In the rows, 128 means zero.
Facts:
garur {ξ=634, ε=e, μ=pliski klalar siga}
steklom {ξ=634, ε=a, μ=plusi tribrobo}
grastes {ξ=634, ε=a}
sabe {ξ=217, ε=d}
metris {ξ=217, ε=a}
stobol {ξ=634, ε=d, μ=klaklupo tapluk stosun}
brutrom {ξ=634, ε=a, μ=drotrer plibi plivubruk}
bife {ξ=217, ε=d}
skugrul {ξ=217, ε=a}
rovim {ξ=634, ε=a}
loker {ξ=764, ε=e}
lubik {ξ=634, ε=c, μ=rutragrun trigri stosun dreta zoni zamus}
stoklok {ξ=764, ε=b, μ=kovok klufel}
gramo {ξ=764, ε=c}
stiste {ξ=634, ε=c, μ=tuske dunon vedrar}
tribrobo {ξ=217, ε=b}
bubrafor {ξ=634, ε=b}
trubrogil {ξ=634, ε=b}
boflir {ξ=634, ε=g, μ=labati dreta}
plilutru {ξ=634, ε=e, μ=pogrum dusa sezeplos}
pazil {ξ=764, ε=a}
dreta {ξ=634, ε=d}
ruba {ξ=217, ε=a}
klogo {ξ=966, ε=b, μ=zegradrel boplerom setur}
rusan {ξ=634, ε=a}
sabrostar {ξ=634, ε=a}
fludros {ξ=764, ε=e, μ=dori kligron zevo stulene}
sezeplos {ξ=217, ε=d}
fidrel {ξ=634, ε=a}
fuzas {ξ=634, ε=b}
fipetok {ξ=764, ε=d, μ=brule plibi}
bralel {ξ=764, ε=c, μ=zitivi draskin dasin plofol}
rotam {ξ=217, ε=a}
zakil {ξ=634, ε=c, μ=plusi fuzas vuskan diplor getruk bregrun}
dusa {ξ=217, ε=e}
kastidus {ξ=634, ε=e}
vuskan {ξ=634, ε=d}
gradrun {ξ=634, ε=c}
botrel {ξ=634, ε=b}
drevor {ξ=634, ε=a, μ=bobre vobos gibra}
topu {ξ=634, ε=c, μ=groflur vagru movu kuvu sabrostar draskin}
skulel {ξ=634, ε=f}
ruflas {ξ=634, ε=g}
groflur {ξ=634, ε=g}
stosun {ξ=634, ε=c}
viluno {ξ=764, ε=d}
stulene {ξ=764, ε=b}
bobre {ξ=217, ε=g}
gatro {ξ=634, ε=a}
drimu {ξ=217, ε=b}
drulem {ξ=634, ε=e, μ=kligron bilen diplor stigak}
brodror {ξ=634, ε=d}
stoste {ξ=764, ε=c}
rutragrun {ξ=764, ε=b}
draflan {ξ=764, ε=b, μ=bobre gatro kovok}
lapi {ξ=764, ε=e}
drotrer {ξ=634, ε=a}
tilo {ξ=764, ε=f}
sinuk {ξ=764, ε=c}
lero {ξ=634, ε=g}
buflo {ξ=634, ε=f}
pedri {ξ=634, ε=c}
plava {ξ=217, ε=f, μ=fulomir stulene}
kluba {ξ=634, ε=c, μ=brule ruflas klobas}
skabir {ξ=634, ε=a, μ=gramo pluplur florobe trotal}
plepos {ξ=634, ε=a, μ=rakadrin sevami skilos setur}
stenek {ξ=634, ε=d}
brule {ξ=217, ε=b}
dribraplas {ξ=966, ε=a, μ=flubra lobrutre drigi}
klibru {ξ=634, ε=d}
banu {ξ=966, ε=a}
vuflu {ξ=634, ε=b, μ=klete klibru pedri brukava drigi}
stafil {ξ=634, ε=e}
tuske {ξ=634, ε=c}
nitesur {ξ=764, ε=f, μ=nobok gatro klufel plivubruk}
pliski {ξ=634, ε=a}
stuskira {ξ=634, ε=a, μ=loker fistem klibru banu}
plofol {ξ=634, ε=g}
zugrol {ξ=634, ε=f, μ=metris}
skilos {ξ=634, ε=a}
bregra {ξ=966, ε=f}
nobok {ξ=966, ε=d}
brukava {ξ=217, ε=e}
trutri {ξ=634, ε=d, μ=rutragrun drimu feflam bubrafor}
poplabru {ξ=966, ε=a, μ=stosun plofol}
stoflas {ξ=764, ε=d, μ=siga stosun}
movu {ξ=217, ε=a}
tuflum {ξ=217, ε=b}
sevami {ξ=217, ε=d}
gutek {ξ=634, ε=f}
ratu {ξ=634, ε=g, μ=fliflur pluplur figegi gegras diplor}
skaskek {ξ=966, ε=a, μ=stenek}
pumufa {ξ=634, ε=d}
koba {ξ=634, ε=d, μ=zitivi droski loker ruba lipu pazil}
florobe {ξ=217, ε=a}
steplu {ξ=764, ε=a, μ=ruba}
bregrun {ξ=764, ε=f}
trotal {ξ=966, ε=a}
diplor {ξ=634, ε=g}
gusti {ξ=634, ε=a, μ=klaklupo zevo stulene}
lezil {ξ=966, ε=d, μ=sabe bregra tafas plofol}
komidol {ξ=634, ε=a, μ=grevom plibi siga sezeplos}
pliko {ξ=217, ε=e, μ=skugrul diplor}
droski {ξ=634, ε=b}
stigak {ξ=634, ε=a}
plusi {ξ=217, ε=a}
setur {ξ=217, ε=c}
skegrak {ξ=764, ε=a, μ=brodror tuske bilen}
rustogram {ξ=634, ε=b, μ=sinuk droski trubrogil}
fulomir {ξ=966, ε=g}
dedradrir {ξ=634, ε=e, μ=bobre}
sisto {ξ=634, ε=b, μ=bife feflam}
zegradrel {ξ=634, ε=d}
viplol {ξ=634, ε=g}
figegi {ξ=764, ε=d}
fliflur {ξ=634, ε=c}
drigi {ξ=634, ε=a}
labati {ξ=634, ε=b}
zoni {ξ=217, ε=a}
trigri {ξ=764, ε=c}
kuvu {ξ=217, ε=d}
gepla {ξ=764, ε=a, μ=gatro dusa grebrekla klufel}
tapluk {ξ=217, ε=e}
begulek {ξ=764, ε=c, μ=flegras dasin}
brulil {ξ=217, ε=d, μ=dusa sevami stosun}
saklak {ξ=634, ε=a}
gegras {ξ=764, ε=a}
zevo {ξ=634, ε=b}
vedrar {ξ=217, ε=d}
zitivi {ξ=634, ε=a}
bagrera {ξ=217, ε=c, μ=tribrobo}
klufel {ξ=217, ε=c}
siga {ξ=217, ε=d}
lipu {ξ=217, ε=b}
draskin {ξ=634, ε=e}
lobrutre {ξ=966, ε=a}
klobas {ξ=634, ε=f}
botrus {ξ=634, ε=a, μ=bobre}
braler {ξ=966, ε=e, μ=gatro drimu}
dasin {ξ=966, ε=b}
klete {ξ=764, ε=a}
vagru {ξ=634, ε=f}
plivubruk {ξ=966, ε=c}
plapegrir {ξ=764, ε=c}
grevom {ξ=217, ε=d}
britrik {ξ=217, ε=f, μ=viplol metris gradrun fidrel buflo}
dragra {ξ=634, ε=d, μ=tuske trubrogil}
regral {ξ=634, ε=a, μ=sabrostar}
feflam {ξ=634, ε=e}
dagrustul {ξ=764, ε=a, μ=flutrun skulel rovim trigri stafil grastes vuskan pedri lero}
grobe {ξ=634, ε=b, μ=tuske kastidus dusa}
klalar {ξ=634, ε=b}
vufla {ξ=634, ε=c, μ=grevom flabro gibra}
boplerom {ξ=217, ε=e}
pogrum {ξ=217, ε=a}
plupabe {ξ=634, ε=a, μ=botrel pluplur driplos saklak dreta zoni}
zamus {ξ=966, ε=b}
klupu {ξ=217, ε=a, μ=metris pumufa}
vigok {ξ=217, ε=d, μ=plusi setur}
rakadrin {ξ=634, ε=g}
dori {ξ=764, ε=f}
kleplal {ξ=634, ε=c}
vobos {ξ=764, ε=g}
gibra {ξ=634, ε=a}
fluvo {ξ=634, ε=a, μ=botrel metris gatro tuflum rotam stoste}
trusa {ξ=634, ε=e, μ=gibra tribrobo trotal tilo}
flabro {ξ=634, ε=e}
dunon {ξ=966, ε=d}
flutrun {ξ=764, ε=d}
broplum {ξ=634, ε=d, μ=lero}
treflen {ξ=634, ε=c, μ=gibra}
fistem {ξ=634, ε=g}
bilen {ξ=634, ε=b}
drotul {ξ=634, ε=a, μ=lapi skulel}
brifubam {ξ=217, ε=c, μ=viluno gutek}
plolo {ξ=634, ε=a, μ=zuzam tapluk}
buzavi {ξ=634, ε=b, μ=kleplal rusan tafas}
skunimol {ξ=634, ε=e, μ=plusi trotal lero}
tafas {ξ=634, ε=d}
pluplur {ξ=764, ε=c}
plibi {ξ=966, ε=b}
skivik {ξ=634, ε=b, μ=grevom}
brukle {ξ=634, ε=d, μ=fulomir brule}
zuzam {ξ=634, ε=a}
flubra {ξ=966, ε=g}
klaklupo {ξ=634, ε=d}
driplos {ξ=634, ε=a}
klukluk {ξ=966, ε=d, μ=plapegrir pumufa}
kotos {ξ=634, ε=g, μ=stenek kovok}
getruk {ξ=634, ε=b}
kligron {ξ=634, ε=f}
grebrekla {ξ=966, ε=a}
flegras {ξ=764, ε=a}
kovok {ξ=764, ε=a}

Known rows:
[ 95 117 153 146 199 178  72  91  95 109 118 182 132 187  94 119 135  80
 144 106 112  84 106 132 118 132 186  94]: stoklok
[125 103 160  99 135 118  93 104  84 121 125 164 137 145 161 139 147 140
 143  59 149 163 129 151 122 127 122  82]: gutek
[117 125 172 115 126 145 103 111  91 138 126 171 113 153 165 134 154 114
 128  79 118 163 110 152 114 123 124  80]: saklak
[131  92 139 105 160 156 103  97 106 124 146 171 171 120 102 114 127 105
 189  57 152 119 162 179 110 118 127  98]: figegi
[109 120 170 134 160 124  68  98  94 105 100 170 101 203 155 133 133 102
 143  99 101 137  87 123 135 135 190  81]: sisto
[105  91 161 110 162 113  73  94  84  95 100 154 123 175 144 156 135 136
 130  76 139 143  93 125 133 139 161  77]: plilutru
[139  77 154 102 135 111 107 128 119  89 127 143 119 165 151 141 120 126
 197  45 148 156 123 155 132 132 146  76]: brukle
[116 132 173 125 154 119  63  85  76 127 109 186 117 188 171 114 145 109
 128 105  94 143 107 132 130 127 169  92]: droski
[127  96 145 124 178 162 113 105 116 125 125 170 144 132  57 136 117 119
 217  43 165 126 153 173 111 107 179  77]: vigok
[111 107 171 122 133 146 112 122 110 114 114 149  96 167 150 152 139 105
 145  76 119 155  86 146 121 128 140  72]: gusti
[101 195 153  99 198 149 129 102 111 152 132 176 116 135  75 102 121 107
 131 134 138 126 130 172 102 113  95  78]: banu
[120 121 172 103 143 131  84  97  80 132 120 166 119 159 165 134 149 125
 132  71 123 158 116 146 115 134 136  84]: pedri
[108 121 157 114 184 178  94  75  85 135 131 160 149 133 110 118 145  95
 143  82 128 113 138 164 106 123 129  99]: plapegrir
[106 120 156 114 182 178  94  74  85 137 130 164 151 132 107 119 144  94
 143  82 128 114 137 163 106 124 128  99]: sinuk
[116 130 172 123 153 117  63  84  76 128 109 186 120 187 171 115 145 107
 128 107  94 145 108 132 129 129 169  90]: klalar
[110 120 155 129 169 115  70  82  83 115  91 147 119 158 156 160 135 118
 153  59 146 151 108 122 141 138 170  62]: trusa
[106 103 159 123 207 177 115  85  90 124 117 150 127 157  68 132 133 104
 167  84 132 114 125 154 106 117 158  79]: brifubam
[109 123 170 128 134 149 107 122 110 121 112 155  96 161 150 156 142 107
 148  66 127 157  91 144 120 128 151  69]: skabir

Rows:
No name comes twice in this set of rows, the named rows included.
[113 125 172 128 192 194 133  93  85 133 141 155 127 158  93 103 157 110
 152  98 125 120 143 168 106  96 124  94]  metris
[121  50 138 100 170 145 121 108 113 117 128 172 155 138  47 138 108 119
 198  70 147 120 131 172 101 113 156  79]  brulil
[114 110 148 137 146 144 112 125  99 135 117 156  98 164 160 153 145  82
 158  71 125 156  98 125 115 145 126  39]  drevor
[115 113 162 107 161 109  70  75  64 120 109 161 137 161 170 135 147 137
 125  79 134 153 120 132 133 132 137  83]  flabro
[122 152 135  87 204 121 128 126 138 104 135 157 123 146  56 111  88 124
 193  93 172 119 144 175 120 123 122  74]  klukluk
[108  93 165 102 142 128  90 108 100 113 105 156 109 164 139 158 131 115
 140  72 122 152  83 140 116 141 155  74]  lubik
[ 95 182 150 109 205 157 133 121 128 129 124 164  98 150  57 121 111 104
 142 124 146 116 110 161 106 121 117  67]  skaskek
[104 129 159 135 195 164  76  61  82 130 119 177 148 163 117  99 138  78
 142 117  98  98 127 151 123 116 161 108]  stulene
[116  51 131  99 155 146 113 102 125 109 128 159 163 121  76 141 104  93
 195  64 144 114 124 175 109 127 140  87]  stoflas
[117 120 172 116 127 154  98 130  88 131 135 183 112 172 162 132 163 124
 118  78 127 155 107 142 106 130 125  81]  gatro
[108 147 163 147 208 164  80  54  72 159 108 192 140 159  89 101 139  92
 158 110 105 113 142 150 117 101 189  89]  tribrobo
[ 92 169 142  98 238 129  94  97 100 104 115 165 121 170  55 119 109 136
 127 125 168 101 120 138 121 133 133  74]  braler

The same nodes again, as new rows of numbers:
Known rows:
[184 114 125 136 104 138 120  94 143  65 134 146 116 194  82 100 156 138
 134 137 131 113 147 161 102 156 118 110 139 143 143  82 134 114 102 182
 105 113]: dasin
[145  93 155 164 107 121 123 120 117 124 173 141  94 145 125  80 159 140
 134 125 155 152 100 153 120  91 169 129 156 183 150 132  85 121 123 152
  77 122]: movu
[173 101 129 130 100 116 149  98 137  66 114 170  94 187  29  76 152 178
 158 106 150  91 126 125 110 116 152 101 100 155 149 108 128 147 100 159
 132 102]: poplabru
[124  99 133 144 124 144 127 137 116 142 160 133 157 119 130 141 130 113
 114 131 144 170 120 149 126 128 133 124 145 152 164 118  92 100 117 134
 116 142]: trubrogil
[119  86 127 143 125 134 155 137 115 129 139 159 116 100  91 106 111 143
 151 120 151 139 102 115 126  89 181 115 113 183 155 141  95 135 112 122
 147 129]: fluvo
[122  93 140 129 129 156 121 125 137 131 119 129 109 101 109 106 103 127
 128 130 109 126 127 122  75  90 178 107 115 156 124 143  95  95 118 170
 120 131]: britrik
[123  83 130 158 118 129 153 133 127 148 167 149 113 111 117 130 137 138
 141 127 171 144 104 130 140 118 160 122 135 190 152 123  90 133 111 123
 135 133]: saklak
[115  87 136 160 131 119 148 121 132 151 168 149 123 116 107 132 140 141
 145 121 180 153  96 137 133 122 148 127 132 190 156 116  84 131 105 118
 129 138]: grastes
[153 100 138 158 116 101 149  79 146  88 108 154  96 182  10  91 168 193
 145  67 153  79 131 130  93 107 148 137 110 175 113 106 126 118 104 156
 150 137]: dagrustul
[112  93 127 126 123 109 132 141 142 130 115 127 165 121 104 154 107 104
 134 136 130 122 118 132 105 116 183 126  97 153 149 148 100 117 136 130
 123 136]: treflen
[127  87 120 148 132 125 123 136 147 129 160 118 135 117 129 186 136  85
 118 132 158 118 113 151 125 138 161 123 119 155 164 125  91 122 138 135
 112 144]: diplor
[129 103 122 139 116 145 137 154 128 140 149 131 145 129 134 154 132 113
 110 137 139 156 120 147 135 133 143 122 144 159 151 129  97 111 114 135
 121 133]: klalar
[127 102 151 149 129 134 111 115 130 146 160 120 138 135 124 114 152 123
 107 119 136 165 130 158  95 117 141 129 148 148 145 121  85  94 113 165
  90 135]: lipu
[114 101 121 132 118 128 139 155 124 129 114 136 158 123 101 143 103 128
 123 120 128 157 115 133 119 109 169 127 113 147 159 142  99 110 109 131
 136 136]: skivik
[164 121 113 124 107 106 135 108 161  78  90 150 124 194  35 124 132 160
 143 115 132  98 141 147  89 148 141 105  95 135 131 100 136 121  79 179
 136 105]: klogo
[148 132 142 156 123 115 138  75 161 115  83 132 159 184  86 145 163 145
 107 119 126  82 180 165  81 180 101 136 138 125  68  90 129  60 120 189
 106 147]: lapi
[115 108 111 132 132 121 137 147 133 120 111 134 165 115 109 161  97 106
 120 135 123 142 121 147 106 121 172 123 112 149 152 142 103 101 116 148
 125 139]: trutri
[137 102 125 149 112 110 119 134 135 114 150 132 142 143 160 159 128  84
 141 172 138 131 107 161 128 138 176 138 135 184 144 125 101 110 142 142
  73 133]: kleplal

Rows:
No name comes twice in this set of rows, the named rows included.
[123  92 142 143 130 143 144 121 128 135 137 141  85  98  84  80 113 149
 146 111 131 129 116 113  91  67 193 103 110 185 132 148  92 133 111 159
 134 119]  klupu
[144 119 140 152 111 128 103 128 124 115 158 115 135 147 149 124 141  96
 104 142 119 150 122 172 101 120 160 129 160 155 147 133  92  90 130 187
  60 131]  kuvu
[104  82 133 145 133  97 151 123 122 134 139 155 135 115  77 118 115 153
 149 106 170 149  95 125 124  93 175 130 105 176 166 134  84 129  97 120
 137 138]  drotul
[106  86 124 126 129 156 132 138 127 122 118 141 134  91 122 132  85 116
 139 143 118 133 120 118 103 102 165 115 113 160 149 142 100 103 123 144
 140 144]  zugrol
[114  86 138 147 140 121 120 113 150 148 155 118 171 114 132 156 136  89
 127 148 149 140 123 152 105 137 141 126 122 157 151 112  92 110 136 129
 110 149]  pedri
[123 106 117 141 110 106 130 148 112  96 116 146 145 139 123 141  95 123
 139 149 126 158  99 152 119 110 186 137 127 173 157 138 104  97 102 145
  97 134]  buzavi
[176 108 136 155 119 170 124  72 164  85 117 126  99 141  78 117 164 115
 126 135 104  48 169 135  71 141 137 117 126 173  72  95 147 101 163 189
 138 141]  plapegrir
[120 110 116 150 129 115 132 141 145 141 139 123 153 126 134 188 115 102
 115 141 146 149 119 167 117 157 148 131 135 157 144 123  98  98 114 145
 111 136]  zegradrel
[182 103 128 145 104 141 149  98 148  92 141 162  82 175  54  93 173 166
 145 115 162  92 136 135 120 146 132  97 119 159 135  91 131 152  99 158
 141  97]  grebrekla
[115 116 129 135 131  99 123 131 152 137 108 117 148 138  91 144 111 123
 116 110 129 135 128 154  83 114 179 126 110 137 132 150  91  95 104 173
 102 129]  vigok
[123  85 125 140 132 176 127 133 132 137 154 138 118  86 152 135 105  99
 127 164 127 137 125 130 115 126 144 110 134 173 139 121 101 102 128 146
 131 145]  buflo
[110 101 128 127 138 120 125 132 112 112 128 130 183 120 111 135 111 101
 114 125 124 159 122 152 105 107 153 123 119 135 177 132  93  98 122 146
 114 156]  koba
[121 122 133 144 124 129 131 132 114 128 127 140 186 129 184 138 116  90
 112 177 121 153 141 165 121 147 139 127 158 133 141 122  96  74 135 154
  66 144]  draskin
[126  87 129 141 134 164 131 127 145 139 154 128 139  83 150 148 118  76
 128 172 122 118 130 135 107 127 159 102 127 178 129 123 106 116 154 145
 127 141]  gradrun

